Below are the code and all the weights of a small trained network. Each question names an input and a target symbol and asks about switching units off, where a switched-off unit gives its printed mean instead of its output.

import numpy as np


def w(rows, s, z=0):
    codes = np.array(rows[::2]) - 128.0
    scale = np.full(codes.shape[1], s)
    scale[-1] = z or s
    return codes * scale


def f(y):
    return y / 2 * (1 + np.tanh(0.7978845608 * (y + 0.044715 * y**3)))


def softmax(a):
    e = np.exp(a - a.max(-1, keepdims=True))
    return e / e.sum(-1, keepdims=True)


def log_softmax(a):
    a = a - a.max(-1, keepdims=True)
    return a - np.log(np.exp(a).sum(-1, keepdims=True))


def net(x, mask):
    ids = ['ΘΦΨΩαβγδεζηλξπτ'.index(c) for c in x.split()]
    T = len(ids)
    res = E[ids] + P[:T]
    u = 0
    for l in range(2):
        q, k, v = (res @ M[l].T for M in (Q, K, V))
        z = softmax(np.where(np.tri(T) > 0, q @ k.T / 4**0.5, -1e9)) @ v
        res = res + np.where(mask[u], z, O[l][:, -1]) @ O[l][:, :-1]
        u += 1
        y = f(res @ A[l][:, :-1].T + A[l][:, -1])
        res = res + np.where(mask[u : u + 8], y, B[l][:, -1]) @ B[l][:, :-1]
        u += 8
    return log_softmax(res[-1] @ U[:, :-1].T + U[:, -1])


Q, K, V, O, A, B = {}, {}, {}, {}, {}, {}
E = w([
[168,104,124],'Θ',
[122,252,111],'Φ',
[152,103,181],'Ψ',
[162,98,136],'Ω',
[104,116,155],'α',
[139,111,141],'β',
[96,111,130],'γ',
[166,122,114],'δ',
[63,190,135],'ε',
[134,115,209],'ζ',
[61,184,89],'η',
[216,106,34],'λ',
[114,118,71],'ξ',
[223,69,94],'π',
[83,250,218],'τ',
],0.016)
P = w([
[47,2,114],'0',
[173,159,145],'1',
[130,109,161],'2',
[118,105,149],'3',
[106,86,135],'4',
[93,75,134],'5',
[63,45,151],'6',
[52,35,144],'7',
[53,52,159],'8',
[50,64,166],'9',
],0.0053)
Q[0] = w([
[54,98,120],'L0H1',
[84,66,124],'L0H1',
[142,65,128],'L0H1',
[153,1,146],'L0H1',
],0.019)
K[0] = w([
[58,41,101],'L0H1',
[122,19,102],'L0H1',
[198,49,113],'L0H1',
[253,11,128],'L0H1',
],0.015)
V[0] = w([
[89,152,132],'L0H1',
[107,2,57],'L0H1',
[179,163,131],'L0H1',
[193,72,154],'L0H1',
],0.008)
O[0] = w([
[95,42,108,62],'L0H1',
[253,209,52,250],'L0H1',
[100,196,165,147],'L0H1',
[207,254,179,242],'L0H1',
],0.0074,0.0023)
A[0] = w([
[134,76,124,60],'L0N1',
[182,2,142,226],'L0N2',
[163,93,162,97],'L0N3',
[159,176,223,87],'L0N4',
[81,196,148,163],'L0N5',
[172,99,178,205],'L0N6',
[114,151,86,37],'L0N7',
[101,137,30,3],'L0N8',
],0.0094,0.0025)
B[0] = w([
[205,154,181,110],'L0N1',
[116,250,117,158],'L0N2',
[115,160,131,141],'L0N3',
[94,125,72,255],'L0N4',
[206,134,80,183],'L0N5',
[69,186,106,208],'L0N6',
[129,70,144,113],'L0N7',
[167,1,149,134],'L0N8',
],0.0098,0.0042)
Q[1] = w([
[215,68,254],'L1H1',
[157,128,172],'L1H1',
[118,218,128],'L1H1',
[116,143,113],'L1H1',
],0.011)
K[1] = w([
[2,221,145],'L1H1',
[78,142,146],'L1H1',
[110,36,171],'L1H1',
[143,107,128],'L1H1',
],0.0072)
V[1] = w([
[62,65,55],'L1H1',
[175,121,255],'L1H1',
[26,140,199],'L1H1',
[149,253,76],'L1H1',
],0.0069)
O[1] = w([
[113,51,77,150],'L1H1',
[109,203,117,11],'L1H1',
[2,163,131,56],'L1H1',
[156,156,238,255],'L1H1',
],0.0089,0.0032)
A[1] = w([
[149,114,182,76],'L1N1',
[125,184,81,108],'L1N2',
[157,79,90,156],'L1N3',
[101,108,121,2],'L1N4',
[163,143,127,83],'L1N5',
[114,169,162,104],'L1N6',
[128,128,128,26],'L1N7',
[131,35,254,68],'L1N8',
],0.0098,0.0059)
B[1] = w([
[85,126,89,155],'L1N1',
[84,140,130,216],'L1N2',
[139,158,169,215],'L1N3',
[161,244,35,103],'L1N4',
[68,140,69,181],'L1N5',
[88,154,113,173],'L1N6',
[128,197,6,80],'L1N7',
[129,159,62,255],'L1N8',
],0.016,0.0034)
U = w([
[158,115,140,64],'Θ',
[123,59,114,178],'Φ',
[130,130,160,78],'Ψ',
[148,120,139,44],'Ω',
[142,89,172,108],'α',
[154,101,173,128],'β',
[163,59,182,149],'γ',
[164,96,158,114],'δ',
[123,55,86,206],'ε',
[116,123,185,253],'ζ',
[155,1,53,190],'η',
[229,74,98,92],'λ',
[210,10,183,144],'ξ',
[167,174,24,72],'π',
[83,126,64,67],'τ',
],0.0091,0.0041)

Each question gives the input, a string of symbols that net reads in full, and the target symbol t.
The units are the heads (4 rows each of Q, K, V and O) and the neurons (one row each of A and B). Each row of codes is followed by its name. A weight is (code - 128) times the scale printed after its matrix; where a second scale follows, it is the last column's (O, A, B and U).
mask holds one flag per unit, layer by layer, with each layer's heads first. A switched-off unit (its flag False) gives its mean, the last column of its rows in O or B, instead of its output. The means were averaged over made-up inputs and are rounded, as every weight is.
A unit's drop is (log p(t) with every unit on - log p(t) with that unit switched off) / (log p(t) with every unit on - log p(t) with every unit switched off).
The circuit of an input: a set's keep is (log p(t) with only the set's units on - log p(t) with every unit switched off) / (log p(t) with every unit on - log p(t) with every unit switched off). Starting from the 12 units with the biggest drops (on a tie, the unit counted first), units are removed one at a time, each time the one whose removal leaves the highest keep (on an exact tie, the one counted first), for as long as the keep stays at least 0.8.
units of the circuit, in order: the units of the circuit, biggest drop first
most important unit: the unit with the biggest drop
k most important neurons: the k neurons with the biggest drops, biggest first
k most important neurons of layer l: the k neurons of layer l with the biggest drops, biggest first
drop when u is switched off: that unit's drop, to one decimal
input π ε π λ π Φ ε, target π: 4 most important neurons => [L1N8, L1N1, L0N4, L0N6]
input π Ψ ε τ Ψ, target π: most important unit => L0H1
input τ ε β ζ, target τ: units of the circuit, in order => [L1H1, L0H1]
input π γ Θ δ λ ζ, target π: 2 most important neurons => [L1N5, L1N1]
input η ζ Φ, target η: units of the circuit, in order => [L0H1, L1H1, L0N8]
input τ Φ π, target τ: units of the circuit, in order => [L0H1, L1H1]
input π λ ε, target π: 3 most important neurons => [L1N8, L1N1, L0N4]
input π α Ψ ζ ζ γ π δ, target π: 2 most important neurons of layer 1 => [L1N5, L1N1]
input τ Φ Ψ, target τ: units of the circuit, in order => [L1H1, L0H1]
input π Θ Θ, target π: 2 most important neurons => [L1N5, L1N1]
input ζ τ Φ, target τ: units of the circuit, in order => [L0H1, L1H1]
input α ε α α Θ ξ, target ξ: 2 most important neurons => [L0N8, L1N8]
input π γ β, target π: 2 most important neurons => [L1N5, L1N1]
input λ γ λ λ, target λ: units of the circuit, in order => [L1H1]
input τ γ ε ε Ψ Φ ζ π Ψ ζ, target τ: 2 most important neurons of layer 0 => [L0N6, L0N4]
input η δ Φ Θ Θ α Ψ α π, target π: drop when L1N4 is switched off => -0.1
input ζ ζ τ π Θ ε π, target π: drop when L0H1 is switched off => 0.4
input Φ Φ η, target η: drop when L0H1 is switched off => 0.9
